Below is a small trained network, with its code and all its weights. Each question gives an input and a class and asks what happens when units are switched off, that is, made to give their printed mean instead of their output.

import numpy as np


def w(rows, s, z=0):
    codes = np.array(rows[::2]) - 128.0
    scale = np.full(codes.shape[1], s)
    scale[-1] = z or s
    return codes * scale


def f(y):
    return np.maximum(y, 0)


def log_softmax(a):
    a = a - a.max(-1, keepdims=True)
    return a - np.log(np.exp(a).sum(-1, keepdims=True))


def net(x, mask):
    res = np.array(x, float).reshape(1, 5) / 4 @ E
    y = f(res @ A[0][:, :-1].T + A[0][:, -1])
    res = res + np.where(mask, y, B[0][:, -1]) @ B[0][:, :-1]
    return log_softmax(res[-1] @ U[:, :-1].T + U[:, -1])


A, B = {}, {}
E = w([
[181,174,178,211,136,151],'x0',
[63,185,223,53,152,184],'x1',
[46,195,123,137,54,130],'x2',
[174,160,158,50,110,27],'x3',
[95,176,95,126,254,102],'x4',
],0.0092)
A[0] = w([
[146,159,154,173,121,127,238],'N0',
[86,106,135,97,76,184,132],'N1',
[74,198,184,97,217,128,219],'N2',
[82,138,166,79,93,113,140],'N3',
[147,22,73,171,115,195,189],'N4',
[199,96,133,162,73,121,119],'N5',
[164,191,113,189,167,95,161],'N6',
[141,110,170,175,83,201,242],'N7',
[70,108,18,189,144,142,255],'N8',
[128,99,71,54,162,48,234],'N9',
[166,144,151,105,99,106,171],'N10',
[97,145,93,80,141,67,125],'N11',
[110,167,130,76,98,157,123],'N12',
[76,121,131,70,75,120,208],'N13',
[132,184,207,109,212,169,169],'N14',
[251,97,159,114,97,52,200],'N15',
[156,99,100,93,149,95,129],'N16',
[146,82,85,191,134,176,97],'N17',
],0.014,0.0041)
B[0] = w([
[133,177,104,153,112,102,184],'N0',
[67,120,198,121,119,125,185],'N1',
[123,157,29,73,105,173,248],'N2',
[123,137,173,73,103,104,199],'N3',
[147,117,189,183,158,200,230],'N4',
[199,165,103,160,85,125,209],'N5',
[51,113,105,161,110,65,191],'N6',
[148,194,206,151,110,146,218],'N7',
[128,129,111,115,250,74,231],'N8',
[172,37,102,100,159,121,228],'N9',
[159,141,123,128,83,97,181],'N10',
[187,124,123,66,139,154,193],'N11',
[108,134,163,84,120,123,181],'N12',
[123,131,208,87,127,84,212],'N13',
[70,158,75,151,91,205,225],'N14',
[130,53,114,181,35,118,247],'N15',
[111,73,121,148,115,138,173],'N16',
[108,121,150,184,184,147,197],'N17',
],0.025,0.014)
U = w([
[16,224,23,121,116,243,154],'0',
[168,192,115,173,45,141,174],'1',
[155,2,80,140,80,148,142],'2',
[121,95,69,75,230,138,161],'3',
[52,160,58,183,190,65,90],'4',
[52,180,190,68,75,141,174],'5',
[111,153,152,209,191,216,4],'6',
[125,171,81,16,83,170,104],'7',
],0.0075,0.0019)

Each question gives the input, the list of numbers given to net, and the class t.
The units are the neurons (one row each of A and B). Each row of codes is followed by its name. A weight is (code - 128) times the scale printed after its matrix; where a second scale follows, it is the last column's (A, B and U).
mask holds one flag per neuron, in row order. A switched-off neuron (its flag False) gives its mean, the last column of its row in B, instead of its output. The means were averaged over made-up inputs and are rounded, as every weight is.
A unit's drop is (log p(t) with every unit on - log p(t) with that unit switched off) / (log p(t) with every unit on - log p(t) with every unit switched off).
The circuit of an input: a set's keep is (log p(t) with only the set's units on - log p(t) with every unit switched off) / (log p(t) with every unit on - log p(t) with every unit switched off). Starting from the 12 units with the biggest drops (on a tie, the unit counted first), units are removed one at a time, each time the one whose removal leaves the highest keep (on an exact tie, the one counted first), for as long as the keep stays at least 0.8.
circuit, biggest first: the units of the circuit, biggest drop first
top k neurons: the k neurons with the biggest drops, biggest first
drop of u: that unit's drop, to one decimal
input [-1,-1,6,-4,7], class 3: circuit, biggest first => (N8)
input [6,4,-8,-8,1], class 0: top 3 neurons => (N14 N2 N9)
input [8,-7,-8,4,-5], class 1: top 2 neurons => (N5 N9)
input [6,-6,-5,0,0], class 1: top 4 neurons => (N9 N5 N15 N0)
input [-1,8,-7,7,0], class 7: top 3 neurons => (N2 N9 N3)
input [-6,3,0,7,-2], class 2: top 4 neurons => (N9 N15 N7 N16)
input [1,-3,-1,1,-3], class 1: top 3 neurons => (N9 N5 N8)
input [-8,8,-3,5,-2], class 7: top 2 neurons => (N2 N9)
input [3,-2,5,0,6], class 4: top 2 neurons => (N8 N6)
input [2,1,3,-1,-7], class 5: top 2 neurons => (N1 N15)
input [0,-1,3,-1,3], class 3: top 2 neurons => (N14 N15)
input [3,6,8,5,2], class 7: top 3 neurons => (N2 N3 N13)
input [1,-2,1,-5,3], class 6: top 3 neurons => (N4 N17 N2)
input [0,7,-8,3,1], class 0: circuit, biggest first => (N14)
input [-2,7,8,-5,1], class 5: top 2 neurons => (N13 N1)
input [-4,7,-4,3,-1], class 7: drop of N2 => 0.1
input [-7,-8,3,-2,0], class 3: drop of N8 => 0.4
input [7,-8,2,-3,4], class 4: drop of N6 => 0.9
